Below are the code and all the weights of a small trained network. Each question names an input and a target symbol and asks about switching units off, where a switched-off unit gives its printed mean instead of its output.

import numpy as np


def w(rows, s, z=0):
    codes = np.array(rows[::2]) - 128.0
    scale = np.full(codes.shape[1], s)
    scale[-1] = z or s
    return codes * scale


def norm(h):
    return h / np.sqrt((h * h).mean(-1, keepdims=True) + 1e-5)


def f(y):
    return np.maximum(y, 0)


def softmax(a):
    e = np.exp(a - a.max(-1, keepdims=True))
    return e / e.sum(-1, keepdims=True)


def log_softmax(a):
    a = a - a.max(-1, keepdims=True)
    return a - np.log(np.exp(a).sum(-1, keepdims=True))


def net(x, mask):
    ids = ['ηθστφω'.index(c) for c in x.split()]
    T = len(ids)
    res = E[ids] + P[:T]
    r = norm(res)
    for j in range(2):
        rows = slice(3 * j, 3 * j + 3)
        q, k, v = (r @ M[0][rows].T for M in (Q, K, V))
        z = softmax(np.where(np.tri(T) > 0, q @ k.T / 3**0.5, -1e9)) @ v
        o = O[0][rows]
        res = res + np.where(mask[j], z, o[:, -1]) @ o[:, :-1]
    y = f(norm(res) @ A[0][:, :-1].T + A[0][:, -1])
    res = res + np.where(mask[2:14], y, B[0][:, -1]) @ B[0][:, :-1]
    return log_softmax(norm(res)[-1] @ U[:, :-1].T + U[:, -1])


Q, K, V, O, A, B = {}, {}, {}, {}, {}, {}
E = w([
[1,142,179,149,125],'η',
[61,135,100,205,97],'θ',
[195,21,211,59,131],'σ',
[93,154,178,201,58],'τ',
[157,116,71,223,117],'φ',
[48,106,85,161,195],'ω',
],0.006)
P = w([
[158,99,129,78,118],'0',
[141,123,180,179,199],'1',
[113,78,160,186,151],'2',
[111,163,74,132,114],'3',
[149,193,167,190,222],'4',
[92,33,124,172,94],'5',
[100,153,34,112,70],'6',
[160,139,224,215,255],'7',
[97,32,156,181,135],'8',
],0.0063)
Q[0] = w([
[87,20,128,200,98],'head 1',
[165,144,119,3,118],'head 1',
[149,162,119,46,117],'head 1',
[157,177,194,162,213],'head 2',
[122,166,100,128,126],'head 2',
[116,46,134,131,110],'head 2',
],0.027)
K[0] = w([
[200,150,161,4,125],'head 1',
[101,237,132,209,170],'head 1',
[95,164,86,192,147],'head 1',
[85,17,158,169,93],'head 2',
[144,131,166,152,161],'head 2',
[123,147,83,61,78],'head 2',
],0.024)
V[0] = w([
[103,87,61,67,236],'head 1',
[172,165,191,59,113],'head 1',
[252,105,75,170,127],'head 1',
[183,109,144,80,128],'head 2',
[137,68,55,117,199],'head 2',
[218,138,99,184,104],'head 2',
],0.02)
O[0] = w([
[4,133,133,147,107,118],'head 1',
[121,200,162,73,148,78],'head 1',
[165,113,213,136,76,248],'head 1',
[150,179,135,152,94,61],'head 2',
[72,104,134,158,95,176],'head 2',
[151,112,187,151,150,199],'head 2',
],0.018,0.016)
A[0] = w([
[226,205,147,91,157,86],'neuron 1',
[75,108,109,127,50,99],'neuron 2',
[140,207,118,157,89,139],'neuron 3',
[115,124,130,68,133,59],'neuron 4',
[165,131,214,176,63,64],'neuron 5',
[178,112,48,215,121,71],'neuron 6',
[147,145,157,121,83,103],'neuron 7',
[143,233,133,159,48,116],'neuron 8',
[97,135,175,86,160,136],'neuron 9',
[105,144,118,60,55,93],'neuron 10',
[209,154,104,100,159,89],'neuron 11',
[95,195,6,62,152,4],'neuron 12',
],0.017,0.0036)
B[0] = w([
[152,227,65,181,113,156],'neuron 1',
[104,194,131,185,128,155],'neuron 2',
[114,123,90,64,102,143],'neuron 3',
[160,85,118,117,149,137],'neuron 4',
[147,142,239,114,94,251],'neuron 5',
[125,45,99,30,93,164],'neuron 6',
[110,104,141,97,136,166],'neuron 7',
[102,133,112,2,119,155],'neuron 8',
[161,77,82,124,74,165],'neuron 9',
[68,130,108,131,165,142],'neuron 10',
[102,156,117,203,80,148],'neuron 11',
[175,132,245,132,211,140],'neuron 12',
],0.029,0.015)
U = w([
[138,144,146,104,253,80],'η',
[157,39,62,97,115,73],'θ',
[106,192,117,34,90,20],'σ',
[200,197,76,161,118,248],'τ',
[163,121,222,152,78,133],'φ',
[34,142,104,180,131,163],'ω',
],0.008,0.0015)

Each question gives the input, a string of symbols that net reads in full, and the target symbol t.
The units are the heads (3 rows each of Q, K, V and O) and the neurons (one row each of A and B). Each row of codes is followed by its name. A weight is (code - 128) times the scale printed after its matrix; where a second scale follows, it is the last column's (O, A, B and U).
mask holds one flag per unit, heads first, then neurons. A switched-off unit (its flag False) gives its mean, the last column of its rows in O or B, instead of its output. The means were averaged over made-up inputs and are rounded, as every weight is.
A unit's drop is (log p(t) with every unit on - log p(t) with that unit switched off) / (log p(t) with every unit on - log p(t) with every unit switched off).
The circuit of an input: a set's keep is (log p(t) with only the set's units on - log p(t) with every unit switched off) / (log p(t) with every unit on - log p(t) with every unit switched off). Starting from the 12 units with the biggest drops (on a tie, the unit counted first), units are removed one at a time, each time the one whose removal leaves the highest keep (on an exact tie, the one counted first), for as long as the keep stays at least 0.8.
circuit, biggest first: the units of the circuit, biggest drop first
unit that matters most: the unit with the biggest drop
k most important neurons: the k neurons with the biggest drops, biggest first
heads that matter: for each layer, one digit per head in row order, 1 if its drop is at least 0.15 and else 0, layers parted by /
input θ θ φ θ τ ω φ φ, target θ: heads that matter => 10
input σ η φ θ ω ω φ, target ω: circuit, biggest first => [head 2; head 1; neuron 5; neuron 10]
input τ θ φ θ φ θ, target τ: heads that matter => 10
input φ ω θ τ τ σ φ ω, target σ: circuit, biggest first => [head 2; head 1; neuron 8]
input η φ φ φ τ η, target η: circuit, biggest first => [head 1; neuron 12]
input θ η ω φ η φ φ, target θ: heads that matter => 00
input φ ω η φ φ ω σ ω, target ω: 2 most important neurons => [neuron 5; neuron 2]
input θ σ φ θ σ, target θ: 2 most important neurons => [neuron 5; neuron 6]
input φ σ φ τ φ η, target τ: heads that matter => 11
input φ σ φ θ, target σ: heads that matter => 11
input ω θ θ θ, target ω: heads that matter => 10
input θ φ τ, target θ: circuit, biggest first => [head 1; neuron 5]
input θ φ φ θ φ σ θ φ, target σ: heads that matter => 11
input σ θ ω, target σ: circuit, biggest first => [head 2; neuron 8]
input τ τ φ σ, target τ: heads that matter => 10
input φ ω ω σ η, target ω: unit that matters most => head 2
input σ φ η φ σ τ φ, target σ: unit that matters most => head 1
input ω σ τ φ ω, target τ: heads that matter => 01
input σ φ σ, target σ: heads that matter => 11
input τ θ φ η φ θ φ φ ω, target τ: circuit, biggest first => [head 1; neuron 1]
input ω φ θ θ ω φ φ φ η, target ω: circuit, biggest first => [head 1]
input ω ω φ φ φ, target ω: heads that matter => 10
input η σ θ, target η: heads that matter => 01
input η φ φ φ φ φ φ φ ω, target η: heads that matter => 10
input φ ω φ σ ω τ, target σ: 2 most important neurons => [neuron 8; neuron 3]
